In the rows, 128 means zero.
Each row of numbers belongs to one of the elements below and depends on some of the facts about them. Some rows are named. Which element is each other row?

Known rows:
[139  91 137 106 135 141 120 140 135  97 127 125 105 123 138 117 122 119
 137 131 114 140 150 132 123 126 129 145 133 121 128 129 125 222 125 114
  88 134 120 104 132 137 120 125 143 130 124]: brenes
[124 124 120 147 124 116 129 123 119 124 117 136 132 124 152 131 140 119
 136 120 133 114 136 129 141 133 123 111 116 126 132 135 127 138 121 124
 141 128 128 117 122 112 140 139 126 131 136]: rifek
[132  92 134 111 132 143 120 137 135  97 125 125 110 123 143 117 121 120
 139 131 114 142 155 133 125 128 130 143 133 124 127 128 123 222 125 116
  89 136 120 102 129 136 118 124 140 130 124]: netrok
[114 131 117 142 116 122 135 129 117 142 114 145 132 127 137 130 137 115
 124 123 128 116 133 132 136 124 129 136 124 131 131 127 126 133 118 107
 129 128 136 118 131 115 149 142 134 132 131]: beka
[118 127 119 148 125 115 128 120 117 123 114 135 135 123 158 129 143 119
 139 121 134 116 137 130 143 136 123 110 118 129 132 133 127 137 123 126
 139 129 131 113 116 109 137 141 121 132 135]: tafam
[115 122 115 163 132 119 123 104 116 102 115 124 149 120 185 126 151 125
 162 123 140 121 146 134 155 149 118  77 114 130 133 135 129 144 128 148
 148 133 123 100  85  96 127 142 110 132 140]: turam
[ 92 133 123 148 132 115 126  96 130 104 111 107 168 126 174 107 142 136
 163 134 155 130 128 137 148 151 121  79 122 135 125 136 140  80 142 158
 139 129 133 116  79 117  97 159  94 123 140]: klutror
[124 126 121 138 121 114 131 132 118 136 115 140 128 126 139 131 137 116
 125 119 130 112 130 128 135 128 126 127 119 126 132 132 127 135 120 113
 136 127 133 122 134 119 143 138 131 132 133]: tostovi
[114 130 126 111 109 124 127 112 115 120 125 146 104 130 164 133 123 115
 126 149 137 116 131 131 118 127 136 131 120 136 129 136 126 133 118 109
 127 121 137 127 148 110 150 142 131 137 141]: stisir
[125 149 151  37 122 139  97  73 129  80 132 110  89 136 127 117  87 131
 119 181 161 165 115 140  84 120 131 134 136 149 112 120 106  75 130 109
 144 122 116 157 140 123  97 130 126 140 140]: gibro
[138  90 135 111 135 141 118 135 136  90 127 123 109 122 143 117 122 122
 142 131 116 140 155 133 127 130 128 137 131 123 128 130 124 227 126 119
  91 135 119 103 125 135 117 124 141 129 125]: tastok
[122 128 121 138 121 115 132 131 119 136 114 141 130 126 140 131 136 116
 125 118 129 111 131 128 136 127 127 128 119 127 132 131 127 132 119 112
 134 127 133 122 132 119 144 138 131 131 133]: skaski
[ 94 142 128 126 119 114 135 121 130 139 108 123 151 132 139 110 128 125
 128 125 143 123 116 132 130 130 133 131 129 133 123 129 136  66 133 123
 124 124 143 134 122 137 114 155 110 123 132]: zukadra
[139 143 132 126 134 139 120 142 129 131 149 130 129 132 129 151 119 141
 124 118 102 125 142 112 124 129 146 121 135 122 127 118 118 142 127 159
 133 132 131 132 134 130 131  87 115 129 119]: kimuk
[121 151 135 128 132 149 129 121 140 131 147 113 143 135 120 130 114 152
 131 136 124 145 116 127 118 131 136 126 144 135 122 120 132  84 145 165
 119 129 134 146 117 140 106 106 108 120 118]: drebik
[133 122 124 135 123 116 133 129 119 129 114 140 121 126 142 133 128 118
 125 121 132 109 128 130 135 129 124 125 114 126 132 136 128 136 120 113
 140 125 129 132 139 123 145 134 134 132 135]: goskik
[ 91 143 125 148 117 131 155 121 135 155  83 131 157 136 125 104 106 123
 117 109 140 115 104 151 140 124 124 159 132 146 123 122 133  50 133 107
 107 128 146 152 110 146 120 154 120 118 122]: flafludon
[109 154 144  91 117 159 118  95 134 107 165 120 108 137 156 133  97 147
 131 170 134 151 113 133  93 134 143 127 144 146 118 129 132  81 148 160
 117 122 140 154 148 131 112 107 108 129 129]: laske
[134 108  92 113 124 126 143 138 147 155 161 122 132 137  59 127 157 146
 122 216 140 131 152 108 148 118 152  97 118 126 129 127 139 142  95 122
 120 114 100 127 115 117 158 174 170 125 137]: dromiduk
[128 127 122 137 122 114 132 131 119 136 116 139 127 126 140 131 136 117
 125 120 131 112 130 128 136 127 125 127 118 126 132 132 128 133 120 114
 138 127 134 124 135 119 144 140 133 132 134]: rumur

Some facts about the elements:
δ: uses; ψ: is of sort
δ(bibrur, dromiduk); δ(biga, skubrel); δ(brises, tafam); δ(brises, mutrokir); δ(brises, niman)
δ(brive, dropizim); δ(brive, meklo); δ(brive, furil); δ(brive, flesuske); δ(brive, medebre)
δ(brive, stasok); δ(brive, klistek); δ(davamun, brenes); δ(davamun, graske); δ(davamun, badrano)
δ(davamun, rozok); δ(drebik, trasta); δ(drebik, tebru); δ(dridris, greskas); δ(flafludon, zukos)
δ(flafludon, luzor); δ(flafludon, lavem); δ(fledrol, drolel); δ(fledrol, flesuske); δ(fledrol, beflur)
δ(fledrol, dromiduk); δ(flelak, trigran); δ(flelak, kimuk); δ(flelak, greskas); δ(flelak, segan)
δ(flili, poflas); δ(flili, meklo); δ(flili, gile); δ(gases, vuplin); δ(gibro, zirel)
δ(gibro, pedul); δ(gibro, stisir); δ(gopamos, gretri); δ(gopamos, miril); δ(gopamos, skegrul)
δ(gopamos, vetum); δ(gradrer, klapo); δ(gradrer, tafam); δ(gradrer, turam); δ(gradrer, nepim)
δ(gusus, traril); δ(klarak, klobrok); δ(klarak, stisir); δ(klarak, skitam); δ(kliral, miril)
δ(kliral, netrok); δ(kliral, samor); δ(kliral, klidem); δ(kliral, nepim); δ(klutror, turam)
δ(klutror, trumar); δ(komu, teske); δ(komu, baskipal); δ(komu, deplir); δ(komu, klidem)
δ(komu, plutra); δ(komu, tostovi); δ(kuzur, grokos); δ(kuzur, dostel); δ(laske, zirel)
δ(lera, zilo); δ(lera, dropu); δ(lera, gabras); δ(lera, lasti); δ(lera, velil)
δ(ligrum, flamu); δ(ligrum, kubeklen); δ(ligrum, klistek); δ(ligrum, dostel); δ(nesta, dradren)
δ(niflapli, turam); δ(niflapli, rifek); δ(niflapli, lolek); δ(paflo, pedul); δ(paflo, niso)
δ(plesen, digi); δ(plesen, defus); δ(plesen, trumar); δ(plesen, tastok); δ(pumu, libras)
δ(pumu, graske); δ(pumu, kubeklen); δ(pumu, grokos); δ(ridru, dropu); δ(ridru, fletrel)
δ(ridru, dromiduk); δ(rofa, mopi); δ(rofa, zilo); δ(rofa, draklu); δ(rofa, beka)
δ(rofa, drimar); δ(rofa, plustil); δ(skepa, mopi); δ(skepa, drimar); δ(skepa, dromiduk)
δ(skepa, plegroklok); δ(skepa, skitam); δ(skupen, fletam); δ(skupen, dropu); δ(skupen, detasten)
δ(stefi, grudogar); δ(stefi, klapo); δ(stefi, fatrin); δ(stefi, grokos); δ(tedrezes, skubrel)
δ(treden, sisiplem); δ(treden, grokos); δ(tritrem, draklu); δ(tritrem, luzor); δ(tritrem, pezan)
δ(vaster, dropu); δ(vaster, gegral); δ(vizon, nobrir); δ(vizon, faskim); δ(vizon, pedul)
δ(vizon, benimom); δ(vizon, futrur); δ(vizon, stasok); δ(vizon, goskik); δ(zigi, trisko)
δ(zigi, fletrel); δ(zigi, segan); δ(zigi, fliflor); δ(zoma, furil); δ(zoma, stasok)
δ(zoma, lidi); δ(zoma, lavem); δ(zoma, meste); δ(zukadra, taplamum); δ(zukadra, grizok)
δ(zukadra, samor); δ(zukadra, skaski); ψ(badrano, 161); ψ(baskipal, 672); ψ(beflur, 252)
ψ(beka, 672); ψ(benimom, 672); ψ(bibefun, 18); ψ(bibrur, 252); ψ(biga, 672)
ψ(brenes, 18); ψ(brises, 252); ψ(brive, 672); ψ(davamun, 18); ψ(defus, 672)
ψ(deplir, 252); ψ(detasten, 672); ψ(digi, 18); ψ(dostel, 18); ψ(dradren, 672)
ψ(draklu, 672); ψ(drebik, 252); ψ(dridris, 161); ψ(drimar, 672); ψ(drolel, 672)
ψ(dromiduk, 672); ψ(dropizim, 672); ψ(dropu, 252); ψ(faskim, 252); ψ(fatrin, 672)
ψ(flafludon, 672); ψ(flamu, 252); ψ(fledrol, 672); ψ(flelak, 161); ψ(flesuske, 18)
ψ(fletam, 252); ψ(fletrel, 672); ψ(fliflor, 672); ψ(flili, 672); ψ(flope, 672)
ψ(furil, 252); ψ(futrur, 672); ψ(gabras, 672); ψ(gases, 672); ψ(gegral, 18)
ψ(gibro, 161); ψ(gile, 672); ψ(gopamos, 252); ψ(goskik, 672); ψ(gradrer, 672)
ψ(graske, 252); ψ(greskas, 252); ψ(gretri, 672); ψ(grizok, 18); ψ(grokos, 672)
ψ(grudogar, 672); ψ(gusus, 252); ψ(kimuk, 252); ψ(klapo, 672); ψ(klarak, 252)
ψ(klidem, 252); ψ(kliral, 672); ψ(klistek, 18); ψ(klobrok, 252); ψ(klutror, 672)
ψ(komu, 672); ψ(kubeklen, 672); ψ(kuzur, 252); ψ(lasek, 252); ψ(laske, 252)
ψ(lasti, 672); ψ(lavem, 672); ψ(lera, 161); ψ(libras, 252); ψ(lidi, 672)
ψ(ligrum, 252); ψ(lolek, 672); ψ(luzor, 672); ψ(medebre, 672); ψ(meklo, 672)
ψ(meste, 252); ψ(miril, 672); ψ(mopi, 18); ψ(mutrokir, 672); ψ(nepim, 672)
ψ(nesta, 161); ψ(netrok, 18); ψ(niflapli, 672); ψ(niman, 252); ψ(niso, 252)
ψ(nobrir, 252); ψ(paflo, 18); ψ(pedul, 252); ψ(pezan, 672); ψ(plegroklok, 161)
ψ(plesen, 672); ψ(plustil, 252); ψ(plutra, 672); ψ(poflas, 18); ψ(pumu, 672)
ψ(ralok, 672); ψ(ridru, 672); ψ(rifek, 672); ψ(rofa, 18); ψ(rozok, 672)
ψ(rumur, 672); ψ(samor, 18); ψ(segan, 252); ψ(sisiplem, 18); ψ(skaski, 672)
ψ(skegrul, 672); ψ(skepa, 672); ψ(skitam, 672); ψ(skubrel, 161); ψ(skupen, 672)
ψ(stasok, 672); ψ(stefi, 672); ψ(stisir, 672); ψ(sudir, 672); ψ(tafam, 672)
ψ(taplamum, 18); ψ(tastok, 18); ψ(tebru, 672); ψ(tedrezes, 672); ψ(teske, 672)
ψ(tostovi, 672); ψ(traril, 672); ψ(trasta, 161); ψ(treden, 252); ψ(trigran, 672)
ψ(trisko, 252); ψ(tritrem, 252); ψ(trumar, 252); ψ(turam, 672); ψ(vafil, 672)
ψ(vaster, 672); ψ(velil, 672); ψ(vetum, 672); ψ(vizon, 252); ψ(vuplin, 252)
ψ(zigi, 252); ψ(zilo, 252); ψ(zirel, 252); ψ(zoma, 18); ψ(zukadra, 672)
ψ(zukos, 672)

Rows to name:
No name comes twice in this set of rows, the named rows included.
[138 121 123 146 125 118 138 131 123 133 106 139 126 127 134 131 124 120
 122 112 129 105 125 132 141 127 120 128 113 126 132 135 128 130 119 114
 139 127 129 136 131 127 143 136 136 129 132]  lidi
[118 105 146  87 138 136 124 134 145 107 124 106 118 129 126  98 114 127
 138 138 132 151 125 133 113 128 129 151 143 124 121 130 138 151 140 128
  73 130 134 114 124 156  92 144 127 122 124]  davamun
[ 89 133 135 167 129 135 118 144 131 128 213 116 143 117  84 142 173 126
 110 117 110 165 124 128 128 118 107 104 141 129 131 122 134 139 163 105
 186 138 125 146 217 150 118  81 150 129 121]  dropu
[125 127 122 143 130 114 130 126 113 133 119 135 127 124 152 131 145 115
 141 122 136 115 127 128 137 135 119 116 121 124 133 135 130 129 125 132
 136 127 139 106 117 109 141 144 124 133 135]  klapo
[153 154 147 107 165 142 134 143 126 169 158 107 102 132 101 134 120 141
 138 128 137 150  69 119 102 136 107 144 155 115 128 134 149  34 156 196
  94 122 158 118 110 135 115 124 117 125 117]  kuzur
[148 136 132 131 129 155 122 121 126 116 157 130 108 128 139 152 113 143
 129 136 113 134 131 127 117 131 133 121 131 132 129 127 122 147 133 153
 135 129 124 140 137 119 137  88 127 131 123]  niso
[156 117 134 131 142 120 153 129 148 128  88 111 134 134 106 113  89 143
 123 122 148  97  93 136 144 132 113 122 105 125 126 148 143  59 130 138
 131 120 127 181 111 165 116 151 134 114 131]  brive
[146  93 139 101 143 139 120 144 129 109 131 125  94 123 131 119 125 116
 138 131 119 142 138 130 118 127 121 152 136 116 130 133 129 207 128 123
  82 133 128  93 131 135 124 130 144 132 124]  sisiplem
[115 124 122 127 124 103 129 143 126 137 136 132 134 128 117 131 149 119
 119 131 129 116 136 115 139 125 134 112 117 120 131 130 130 133 120 110
 146 125 130 128 157 132 139 140 138 130 136]  fletrel
[ 92 163 125 149 117 172 145 116 138 159 128 128 158 139 116 120 104 144
 120 124 117 148 115 148 123 123 137 162 160 155 118 104 124  64 144 142
  94 135 141 144 100 136 115 112 113 118 107]  tritrem
[156 132 128 148 136 155 131 130 130 127 144 128 120 128 121 149 111 144
 127 119 108 127 129 129 129 129 126 125 130 130 130 125 122 146 131 154
 135 132 120 144 122 126 137  88 133 126 117]  meste
[116 143 136 112 147 108 135 133 118 160 120 118 121 128 129 113 140 118
 141 126 157 131  85 126 119 137 109 134 137 117 130 138 150  40 143 154
 108 120 159 106 112 129 118 170 112 128 134]  stefi
[ 94 135 124 144 129 114 127 101 130 110 113 110 162 127 167 108 142 133
 159 133 153 130 125 134 145 148 123  87 123 134 125 135 140  81 140 152
 139 128 134 119  87 121 101 157  98 124 139]  niflapli
[ 88 137 101 105 109 135 148 118 146 166 138 122 151 143  86 106 140 142
 123 207 150 142 134 124 132 119 157 129 139 145 119 116 141  75 111 119
  89 115 126 127  99 121 134 187 139 122 132]  skepa
[135 140 122 145 127 159 127 127 125 136 153 136 127 129 126 148 125 139
 127 130 107 138 137 128 125 126 135 133 141 136 128 116 120 146 130 146
 124 133 126 127 121 114 140  93 129 129 116]  plustil

The same elements again, as new rows of numbers:
Named rows:
[130 148 122 123 149 120 133 130 133 121 140 153 126 137 136 133 122 121
 118 128 145  88 139 120 126 123 138]: trasta
[133 136 127 139 136 109 129 143 125 133 128 111 152 135 114 127 140 129
 113 124 129 139 124 139 124 134 128]: drebik
[128 117 130 122 120 142 128 118 128 131 129 133 115 125 127 129 123 127
 135 130 115 127 130 121 131 129 132]: tebru
[127 116 129 123 119 143 128 119 128 130 129 131 118 124 127 128 122 127
 137 130 116 128 131 122 131 130 132]: draklu
[121 162 135 121 141 109 119 134 132 114 120 122 114 131 155 133 119 122
 137 133 164 121 115 141 127 108 110]: gegral
[139 132 129 130 155  88 121 140 131 134 138 109 115 150 133 134 119 102
 106 150 191 100 135 145 128 119 136]: lera
[131 114 135 118 124 137 124 120 130 134 130 125 110 127 127 131 120 123
 136 135 125 125 126 126 132 126 131]: lasti
[129 117 130 121 121 141 127 118 129 131 129 134 113 126 127 130 122 126
 136 131 115 127 129 122 131 127 132]: trigran
[131 143 116 138 146 102 130 132 127 127 135 137 126 145 131 131 129 113
 103 136 160 107 145 133 125 123 137]: flelak
[126 123 128 123 119 142 128 116 129 131 129 133 117 126 127 130 124 127
 134 130 110 132 132 122 131 130 129]: lavem
[126 116 121 138 116 129 127 119 123 135 125 119 120 130 122 125 131 121
 121 136 125 149 139 132 130 132 129]: flafludon
[130 147 122 123 149 120 134 130 133 121 141 154 126 136 138 133 123 122
 117 127 147  87 137 118 126 123 137]: badrano
[131 150 135 123 140 124 132 138 132 127 134 121 150 131 120 134 132 134
 126 117 109 126 118 129 125 133 125]: faskim
[127 118 129 121 119 144 128 118 130 130 130 134 118 124 128 129 123 129
 137 129 114 128 130 120 131 130 130]: medebre
[122 117 120 138 115 133 129 119 125 134 128 116 128 127 127 123 132 124
 123 135 126 150 139 129 131 136 124]: brive
[131 110 130 123 119 143 127 119 127 130 126 140 113 124 125 130 123 129
 136 129 114 124 132 121 130 127 135]: mutrokir
[132 107 129 122 121 140 128 118 129 132 130 143 114 121 128 127 128 132
 130 128 125 124 126 115 131 128 128]: grudogar
[134  99 129 125 118 143 125 120 125 130 121 146 112 124 122 130 123 131
 136 128 112 120 135 121 129 125 140]: rifek
[134 140 135 124 139 123 131 141 131 128 132 124 149 130 119 131 132 135
 127 118 116 122 117 129 125 132 130]: lasek
[116 163 126 127 134 121 126 130 128 108 116 143 124 125 154 129 125 132
 138 122 143 121 124 131 125 112 114]: netrok

Which element is each row?
No name comes twice in this set of rows, the named rows included.
[118 150 127 122 120 142 132 109 135 129 135 117 127 131 135 137 124 121
 131 131  96 152 136 123 133 136 111]  stisir
[123 131 127 123 119 143 131 114 131 130 132 128 121 127 130 131 125 125
 133 130 106 138 133 121 131 132 124]  stasok
[133 140 135 123 139 125 131 142 131 126 133 124 151 129 120 131 130 136
 129 117 116 120 118 130 125 133 131]  plustil
[133 114 137 116 125 133 123 121 130 136 130 121 106 129 126 133 118 121
 135 138 129 126 124 128 132 124 132]  detasten
[113 167 124 128 135 120 129 129 131 108 121 142 129 123 158 126 129 134
 134 121 150 126 121 127 125 115 105]  klistek
[123 119 129 125 117 149 131 121 131 126 132 123 130 120 134 127 120 130
 143 129 116 131 135 122 132 136 128]  skitam
[127 113 122 137 116 130 127 120 123 135 126 120 121 129 123 124 131 122
 123 136 128 146 137 131 130 131 129]  flili
[133 102 137 120 122 138 123 129 131 132 130 113 116 124 131 128 115 123
 144 139 140 121 127 131 133 130 134]  fletrel
[109 174 117 143 131 109 127 129 125 112 116 122 134 131 153 125 134 125
 123 128 151 149 132 141 125 117 105]  zoma
[134 139 137 122 140 122 129 142 131 128 132 122 148 130 118 132 130 134
 128 119 118 120 116 131 125 132 131]  trisko
[129 149 134 124 138 125 132 139 133 126 134 120 154 130 122 133 132 134
 128 117 110 127 120 129 125 135 125]  klobrok
[140  72 120 145 112 129 120 125 115 135 106 146 112 129 112 127 132 129
 122 133 120 130 148 132 126 123 147]  niflapli
[144 108 133 131 135 122 125 144 123 127 115 147 142 130 109 135 133 140
 126 115 107 109 129 131 121 126 145]  trumar
[139 138 142 118 144 114 125 143 133 132 133 113 140 134 118 135 127 128
 126 125 128 119 111 136 126 128 129]  fletam

